Each row has a name. Each piece below is followed by the name of the row it came from, unless a question asks for something else. Each question is about the rows just above it. Some pieces are copies with a little noise. Places in a row count from 0.

Columns, left to right: V D R L C F S U
126; 26; 82; 109; 175; 104; 170; 120 -> (38)
116; 209; 166; 164; 107; 157; 95; 125 -> (56)
114; 237; 177; 137; 82; 160; 88; 128 -> (35)
26; 126; 82; 106; 191; 124; 170; 105 -> (7)
asked: 126; 26; 82
(38)
tags:
88 -> z696
124 -> z565
104 -> z483
160 -> z29
Look up the entry of (35) at place 5 in the table:
z29

Columns, left to right: H M P J
113; 111; 109; 127 = (41)
113; 135; 109; 127 = (80)
116; 169; 78; 167 = (73)
117; 131; 136; 123 = (161)
116; 133; 138; 133 = (39)
138; 133; 116; 177 = (167)
103; 101; 112; 121 = (132)
116; 133; 138; 124 = (46)
126; 190; 107; 133 = (43)
asked: 169; 78
(73)
asked: 138; 133; 116; 177
(167)
asked: 116; 133; 138; 133
(39)

Columns, left to right: G Q Y N
62; 173; 63; 139  (116)
62; 57; 93; 162  (129)
148; 226; 129; 128  (18)
62; 57; 115; 162  (98)
216; 127; 180; 98  (50)
211; 133; 184; 101  (190)
45; 127; 71; 155  (57)
148; 226; 129; 103  (37)
108; 214; 74; 128  (68)
159; 220; 107; 101  (194)
tags:
62 -> z422
61 -> z283
162 -> z65
63 -> z79
45 -> z490
115 -> z635
44 -> z463
Join (98) by its entry at place 0:
z422
Where do 211; 133; 184; 101 appear?
(190)
128; 162; 98; 101; 155; 103; 128; 101 is in which column, read top down?
N
asked: 148; 226; 129; 128
(18)
Which row holds 45; 127; 71; 155?
(57)
asked: 147; 226; 128; 126
(18)

Columns, left to right: Bekiz daba mep foga dev Feso lod tifi nute
126; 103; 148; 118; 114; 124; 116; 135; 97 : (20)
130; 87; 175; 109; 104; 111; 102; 127; 68 : (3)
119; 155; 78; 149; 139; 158; 151; 155; 171 : (115)
91; 55; 148; 118; 85; 128; 118; 79; 128 : (84)
129; 94; 161; 112; 108; 119; 110; 133; 85 : (119)
148; 119; 85; 128; 118; 79; 128; 133; 94 : (44)
130; 87; 175; 109; 104; 111; 102; 127; 128 : (29)
Which column holds 118; 109; 149; 118; 112; 128 top down?
foga
asked: 92; 55; 149; 119; 87; 129; 120; 79; 128
(84)
The row with 126; 103; 148; 118; 114; 124; 116; 135; 97 is
(20)
The row with 148; 118; 85; 128; 118; 79; 128 is
(84)

Columns, left to right: B Z X K
120; 44; 99; 155 : (179)
100; 77; 127; 132 : (83)
159; 87; 131; 147 : (59)
113; 101; 101; 117 : (55)
167; 133; 133; 130 : (203)
128; 150; 129; 129 : (22)
168; 177; 107; 150 : (65)
130; 146; 128; 156 : (121)
145; 130; 106; 143 : (150)
97; 138; 161; 132 : (147)
137; 115; 146; 137 : (207)
137; 115; 146; 128 : (61)
Table of tags by key:
133 -> z467
132 -> z468
168 -> z449
167 -> z875
151 -> z200
150 -> z258
The tag of (65), keyed by place 3:
z258
asked: 97; 138; 161; 132
(147)

Columns, left to right: sof tad neso Sedek bita sova binu sel nezog gav
98; 120; 144; 35; 69; 187; 97; 123; 19; 62 = (143)
36; 224; 101; 211; 139; 114; 232; 88; 203; 87 = (48)
92; 55; 23; 155; 91; 163; 141; 223; 102; 120 = (185)
21; 210; 149; 214; 106; 146; 72; 124; 25; 213 = (24)
21; 210; 156; 214; 106; 146; 72; 124; 25; 213 = (133)
173; 227; 120; 164; 222; 43; 36; 92; 33; 221 = (125)
147; 214; 106; 29; 41; 185; 136; 48; 84; 223 = (103)
35; 179; 213; 178; 216; 139; 206; 128; 120; 184 = (181)
148; 100; 128; 187; 69; 35; 133; 91; 121; 41 = (122)
tags:
115 -> z245
43 -> z111
114 -> z803
163 -> z489
224 -> z157
146 -> z846
223 -> z815
203 -> z156
The tag of (48), keyed by place 5:
z803
The row with 21; 210; 156; 214; 106; 146; 72; 124; 25; 213 is
(133)
The row with 35; 69; 187 is
(143)
asked: 149; 214; 106
(24)

Columns, left to right: Lazu kuzep mal fufot zolu Pona rud deset
94; 78; 63; 177; 32; 129; 88; 64 : (89)
153; 94; 209; 142; 74; 125; 155; 134 : (12)
72; 96; 143; 196; 144; 175; 208; 86 : (75)
106; 91; 127; 165; 61; 114; 135; 94 : (76)
72; 96; 143; 196; 144; 57; 208; 86 : (124)
Give the next 2 entries after 106; 91.
127; 165
Which row holds 144; 175; 208; 86?
(75)

Columns, left to right: A T W E
76; 100; 194; 139 : (32)
100; 191; 139; 139 : (67)
76; 100; 71; 110 : (127)
tags:
100 -> z194
191 -> z526
140 -> z414
192 -> z234
139 -> z609
Join (67) by its entry at place 1:
z526
asked: 100; 194; 139
(32)
76; 100 is in which column, read top down?
A
asked: 76; 100; 194; 139
(32)
Which column holds 139; 139 top down?
E
Which column holds 100; 76 top down?
A

Columns, left to right: Vubi Rubu rikel fil
103; 85; 209; 101 : (62)
142; 181; 67; 140 : (11)
158; 172; 41; 162 : (63)
103; 80; 215; 102 : (72)
151; 167; 50; 151 : (31)
key -> tag
67 -> z493
103 -> z227
102 -> z549
85 -> z737
209 -> z976
208 -> z395
41 -> z345
The tag of (62), keyed by place 2:
z976
asked: 103; 78; 215; 104
(72)
asked: 104; 85; 208; 101
(62)
asked: 142; 181; 67; 140
(11)

